Below are the code and all the weights of a small trained network. Each question names an input and a target symbol and asks about switching units off, where a switched-off unit gives its printed mean instead of its output.

import numpy as np


def w(rows, s, z=0):
    codes = np.array(rows[::2]) - 128.0
    scale = np.full(codes.shape[1], s)
    scale[-1] = z or s
    return codes * scale


def f(y):
    return y / 2 * (1 + np.tanh(0.7978845608 * (y + 0.044715 * y**3)))


def softmax(a):
    e = np.exp(a - a.max(-1, keepdims=True))
    return e / e.sum(-1, keepdims=True)


def log_softmax(a):
    a = a - a.max(-1, keepdims=True)
    return a - np.log(np.exp(a).sum(-1, keepdims=True))


def net(x, mask):
    ids = ['βγδεθλξστψ'.index(c) for c in x.split()]
    T = len(ids)
    res = E[ids] + P[:T]
    r = res
    for j in range(3):
        rows = slice(3 * j, 3 * j + 3)
        q, k, v = (r @ M[0][rows].T for M in (Q, K, V))
        z = softmax(np.where(np.tri(T) > 0, q @ k.T / 3**0.5, -1e9)) @ v
        o = O[0][rows]
        res = res + np.where(mask[j], z, o[:, -1]) @ o[:, :-1]
    y = f(res @ A[0][:, :-1].T + A[0][:, -1])
    res = res + np.where(mask[3:11], y, B[0][:, -1]) @ B[0][:, :-1]
    return log_softmax(res[-1] @ U[:, :-1].T + U[:, -1])


Q, K, V, O, A, B = {}, {}, {}, {}, {}, {}
E = w([
[200,159,189],'β',
[146,219,158],'γ',
[75,159,106],'δ',
[114,164,105],'ε',
[156,117,112],'θ',
[182,183,156],'λ',
[79,248,74],'ξ',
[142,147,166],'σ',
[128,163,137],'τ',
[101,137,103],'ψ',
],0.016)
P = w([
[183,102,1],'0',
[199,143,170],'1',
[186,167,147],'2',
[177,182,147],'3',
[161,189,143],'4',
[152,203,142],'5',
[151,220,166],'6',
[130,219,137],'7',
[125,223,135],'8',
[131,228,137],'9',
[131,219,119],'10',
[132,218,120],'11',
[138,227,117],'12',
[150,222,123],'13',
],0.0096)
Q[0] = w([
[124,141,124],'head 0',
[143,95,142],'head 0',
[127,153,96],'head 0',
[82,2,161],'head 1',
[127,42,83],'head 1',
[184,209,68],'head 1',
[120,66,59],'head 2',
[236,200,126],'head 2',
[8,156,112],'head 2',
],0.0098)
K[0] = w([
[155,126,137],'head 0',
[128,104,126],'head 0',
[108,142,123],'head 0',
[82,174,246],'head 1',
[65,177,139],'head 1',
[110,86,35],'head 1',
[147,65,130],'head 2',
[47,195,98],'head 2',
[174,151,162],'head 2',
],0.012)
V[0] = w([
[155,145,220],'head 0',
[116,116,86],'head 0',
[99,89,150],'head 0',
[248,95,172],'head 1',
[103,219,178],'head 1',
[152,203,185],'head 1',
[65,182,18],'head 2',
[99,156,159],'head 2',
[155,96,38],'head 2',
],0.012)
O[0] = w([
[96,127,78,177],'head 0',
[159,126,153,99],'head 0',
[153,131,128,41],'head 0',
[216,92,50,156],'head 1',
[136,250,140,122],'head 1',
[156,232,95,144],'head 1',
[58,122,107,255],'head 2',
[116,103,67,172],'head 2',
[126,178,152,90],'head 2',
],0.011,0.0088)
A[0] = w([
[167,164,121,74],'neuron 0',
[56,139,231,104],'neuron 1',
[126,149,82,76],'neuron 2',
[148,72,93,254],'neuron 3',
[2,100,125,128],'neuron 4',
[93,153,136,132],'neuron 5',
[93,222,182,91],'neuron 6',
[147,148,122,127],'neuron 7',
],0.0099,0.0041)
B[0] = w([
[120,188,238,155],'neuron 0',
[201,43,94,184],'neuron 1',
[78,84,254,188],'neuron 2',
[234,156,69,179],'neuron 3',
[152,37,164,255],'neuron 4',
[86,100,78,183],'neuron 5',
[24,130,74,244],'neuron 6',
[121,176,125,148],'neuron 7',
],0.0063,0.0079)
U = w([
[136,115,48,216],'β',
[204,57,73,77],'γ',
[77,252,166,96],'δ',
[57,86,82,149],'ε',
[208,151,40,61],'θ',
[152,42,254,95],'λ',
[122,112,120,254],'ξ',
[112,79,214,121],'σ',
[84,56,246,74],'τ',
[172,155,77,64],'ψ',
],0.0066,0.0058)

Each question gives the input, a string of symbols that net reads in full, and the target symbol t.
The units are the heads (3 rows each of Q, K, V and O) and the neurons (one row each of A and B). Each row of codes is followed by its name. A weight is (code - 128) times the scale printed after its matrix; where a second scale follows, it is the last column's (O, A, B and U).
mask holds one flag per unit, heads first, then neurons. A switched-off unit (its flag False) gives its mean, the last column of its rows in O or B, instead of its output. The means were averaged over made-up inputs and are rounded, as every weight is.
A unit's drop is (log p(t) with every unit on - log p(t) with that unit switched off) / (log p(t) with every unit on - log p(t) with every unit switched off).
The circuit of an input: a set's keep is (log p(t) with only the set's units on - log p(t) with every unit switched off) / (log p(t) with every unit on - log p(t) with every unit switched off). Starting from all 11 units, units are removed one at a time, each time the one whose removal leaves the highest keep (on an exact tie, the one counted first), for as long as the keep stays at least 0.8.
units of the circuit, in order: the units of the circuit, biggest drop first
most important unit: the unit with the biggest drop
top k neurons: the k neurons with the biggest drops, biggest first
heads that matter: for each layer, one digit per head in row order, 1 if its drop is at least 0.15 and else 0, layers parted by /
drop of u: that unit's drop, to one decimal
input γ ξ δ γ δ λ γ β, target δ: most important unit => head 1
input β θ γ σ γ γ γ, target θ: heads that matter => 011
input θ θ γ λ γ λ, target γ: units of the circuit, in order => head 1; neuron 3
input γ γ γ ξ, target δ: units of the circuit, in order => head 1; neuron 1
input γ γ β β γ ψ λ θ γ γ θ θ θ γ, target δ: units of the circuit, in order => head 1; neuron 4
input ψ ξ β, target λ: units of the circuit, in order => head 1; neuron 6
input γ γ ξ θ ξ γ θ θ λ θ τ τ δ σ, target δ: top 2 neurons => neuron 1; neuron 4
input ξ θ ε, target ε: units of the circuit, in order => neuron 6; head 1; head 2; neuron 1
input ξ ξ γ ε, target ε: top 2 neurons => neuron 6; neuron 5
input θ γ θ τ θ θ δ γ, target γ: units of the circuit, in order => head 1; neuron 3; head 2
input θ τ β β θ ψ γ λ, target γ: heads that matter => 010
input θ γ ξ ξ γ ε τ β λ θ ξ ψ τ ε, target γ: top 3 neurons => neuron 3; neuron 4; neuron 6
input ξ λ ε λ, target ε: top 2 neurons => neuron 6; neuron 1
input γ γ τ ψ τ ξ τ, target δ: units of the circuit, in order => head 1
input ψ δ ξ γ σ, target λ: top 3 neurons => neuron 4; neuron 6; neuron 1
input δ ξ γ ξ ψ β, target τ: top 2 neurons => neuron 4; neuron 3
input β γ β, target θ: top 2 neurons => neuron 3; neuron 4
input γ ξ ξ τ γ δ ε ψ, target δ: drop of head 1 => 1.1
input ξ ξ δ γ γ γ θ γ λ γ γ δ σ, target ε: drop of head 1 => 0.9
input γ γ ξ, target δ: drop of neuron 1 => 0.1
input γ β λ β γ ξ σ ε γ θ γ θ τ, target δ: top neuron => neuron 1
input γ β τ γ ψ, target δ: units of the circuit, in order => head 1; neuron 4; neuron 1
input ψ τ σ, target λ: top 2 neurons => neuron 6; neuron 1
